Below is a small trained network, with its code and all its weights. Each question gives an input and a class and asks what happens when units are switched off, that is, made to give their printed mean instead of their output.

import numpy as np


def w(rows, s, z=0):
    codes = np.array(rows[::2]) - 128.0
    scale = np.full(codes.shape[1], s)
    scale[-1] = z or s
    return codes * scale


def norm(h):
    return h / np.sqrt((h * h).mean(-1, keepdims=True) + 1e-5)


def f(y):
    return y / 2 * (1 + np.tanh(0.7978845608 * (y + 0.044715 * y**3)))


def log_softmax(a):
    a = a - a.max(-1, keepdims=True)
    return a - np.log(np.exp(a).sum(-1, keepdims=True))


def net(x, mask):
    res = np.array(x, float).reshape(1, 3) / 4 @ E
    u = 0
    for l in range(2):
        y = f(norm(res) @ A[l][:, :-1].T + A[l][:, -1])
        res = res + np.where(mask[u : u + 14], y, B[l][:, -1]) @ B[l][:, :-1]
        u += 14
    return log_softmax(norm(res)[-1] @ U[:, :-1].T + U[:, -1])


A, B = {}, {}
E = w([
[125,148,112,186,3,162],'x0',
[111,51,108,172,161,189],'x1',
[176,147,194,183,147,117],'x2',
],0.012)
A[0] = w([
[199,165,194,193,159,131,59],'L0N1',
[145,136,123,157,89,167,74],'L0N2',
[152,2,181,171,60,175,13],'L0N3',
[101,81,64,184,183,103,22],'L0N4',
[76,90,64,2,89,167,1],'L0N5',
[136,138,129,128,228,163,66],'L0N6',
[185,88,101,32,106,30,149],'L0N7',
[146,146,118,145,54,88,149],'L0N8',
[106,133,43,154,193,244,146],'L0N9',
[65,117,238,59,63,105,106],'L0N10',
[99,75,114,61,55,136,93],'L0N11',
[92,195,175,136,110,176,64],'L0N12',
[148,171,106,129,150,163,32],'L0N13',
[53,166,133,94,161,185,61],'L0N14',
],0.0077,0.008)
B[0] = w([
[111,150,95,214,153,50,172],'L0N1',
[123,215,120,179,145,190,134],'L0N2',
[131,164,89,60,189,118,160],'L0N3',
[38,130,179,32,29,173,115],'L0N4',
[154,16,112,175,119,2,170],'L0N5',
[105,246,59,190,156,161,156],'L0N6',
[25,212,189,160,66,73,242],'L0N7',
[81,193,140,99,192,110,236],'L0N8',
[34,184,212,124,117,113,254],'L0N9',
[36,175,217,68,110,130,147],'L0N10',
[141,110,124,181,182,54,172],'L0N11',
[133,162,100,114,175,162,109],'L0N12',
[154,93,152,122,119,175,82],'L0N13',
[154,109,123,160,148,86,105],'L0N14',
],0.0084,0.0037)
A[1] = w([
[71,138,147,128,203,107,56],'L1N1',
[120,130,125,92,181,63,55],'L1N2',
[136,91,187,190,156,184,126],'L1N3',
[122,103,148,123,156,165,108],'L1N4',
[216,123,150,156,138,123,88],'L1N5',
[112,48,181,127,130,213,40],'L1N6',
[57,73,83,137,146,153,118],'L1N7',
[113,124,114,188,48,128,164],'L1N8',
[198,152,210,127,137,121,125],'L1N9',
[210,123,183,184,151,119,2],'L1N10',
[122,107,76,184,149,88,195],'L1N11',
[50,151,210,189,179,145,149],'L1N12',
[158,109,121,116,172,128,138],'L1N13',
[111,78,7,52,102,50,82],'L1N14',
],0.016,0.0085)
B[1] = w([
[195,132,107,124,159,218,178],'L1N1',
[135,231,70,145,111,214,162],'L1N2',
[120,245,109,122,50,38,168],'L1N3',
[113,223,139,158,103,132,135],'L1N4',
[97,76,71,133,117,120,139],'L1N5',
[52,161,212,51,102,129,146],'L1N6',
[155,206,97,173,57,31,176],'L1N7',
[170,137,91,103,228,202,195],'L1N8',
[98,127,90,159,47,96,161],'L1N9',
[146,56,64,229,58,63,145],'L1N10',
[111,84,219,65,149,155,178],'L1N11',
[123,33,141,108,146,126,251],'L1N12',
[118,191,75,119,126,186,133],'L1N13',
[175,42,130,247,76,76,167],'L1N14',
],0.013,0.015)
U = w([
[123,50,79,241,71,36,176],'0',
[7,250,214,44,50,52,164],'1',
[184,181,45,131,238,251,166],'2',
[72,12,242,48,210,134,174],'3',
[172,105,152,52,78,137,6],'4',
[170,106,154,55,75,138,6],'5',
[157,105,153,60,78,140,6],'6',
],0.022,0.02)

Each question gives the input, the list of numbers given to net, and the class t.
The units are the neurons (one row each of A and B). Each row of codes is followed by its name. A weight is (code - 128) times the scale printed after its matrix; where a second scale follows, it is the last column's (A, B and U).
mask holds one flag per neuron, layer by layer. A switched-off neuron (its flag False) gives its mean, the last column of its row in B, instead of its output. The means were averaged over made-up inputs and are rounded, as every weight is.
A unit's drop is (log p(t) with every unit on - log p(t) with that unit switched off) / (log p(t) with every unit on - log p(t) with every unit switched off).
unit that matters most: the unit with the biggest drop
top k neurons: the k neurons with the biggest drops, biggest first
k most important neurons of layer l: the k neurons of layer l with the biggest drops, biggest first
drop when u is switched off: that unit's drop, to one decimal
input [3,-1,3], class 3: unit that matters most : L0N8
input [-1,-3,-1], class 3: top 2 neurons : L0N7, L1N7
input [-3,-2,0], class 3: 2 most important neurons of layer 0 : L0N7, L0N8
input [-6,-5,6], class 0: top 4 neurons : L1N9, L1N8, L0N8, L1N10
input [-4,7,7], class 0: 3 most important neurons of layer 0 : L0N1, L0N6, L0N10
input [6,6,-4], class 1: 4 most important neurons of layer 0 : L0N7, L0N6, L0N1, L0N9
input [-4,-3,-2], class 2: top 2 neurons : L1N2, L0N9
input [7,-6,4], class 2: 3 most important neurons of layer 1 : L1N8, L1N3, L1N7
input [-4,5,-1], class 1: top 2 neurons : L1N7, L0N7
input [5,5,4], class 1: top 4 neurons : L1N3, L0N7, L1N1, L0N6
input [-4,2,-4], class 0: top 3 neurons : L0N8, L1N8, L1N7
input [1,-3,-1], class 3: top 2 neurons : L1N7, L1N3
input [5,-5,5], class 0: top 4 neurons : L1N9, L1N11, L0N7, L1N1
input [-1,-6,-7], class 0: unit that matters most : L1N14
input [8,-6,2], class 2: top 2 neurons : L1N8, L1N3
input [-7,-5,8], class 0: 3 most important neurons of layer 1 : L1N9, L1N8, L1N10
input [-5,-4,-2], class 2: top 3 neurons : L1N2, L1N1, L1N3
input [7,-6,-1], class 2: 3 most important neurons of layer 1 : L1N8, L1N3, L1N7
input [-3,5,2], class 1: top 2 neurons : L1N3, L0N7
input [-7,8,3], class 1: unit that matters most : L1N3
input [3,5,-1], class 1: drop when L0N7 is switched off : 0.3
input [3,6,4], class 1: drop when L1N3 is switched off : 0.7
input [-4,7,4], class 1: drop when L1N3 is switched off : 0.6
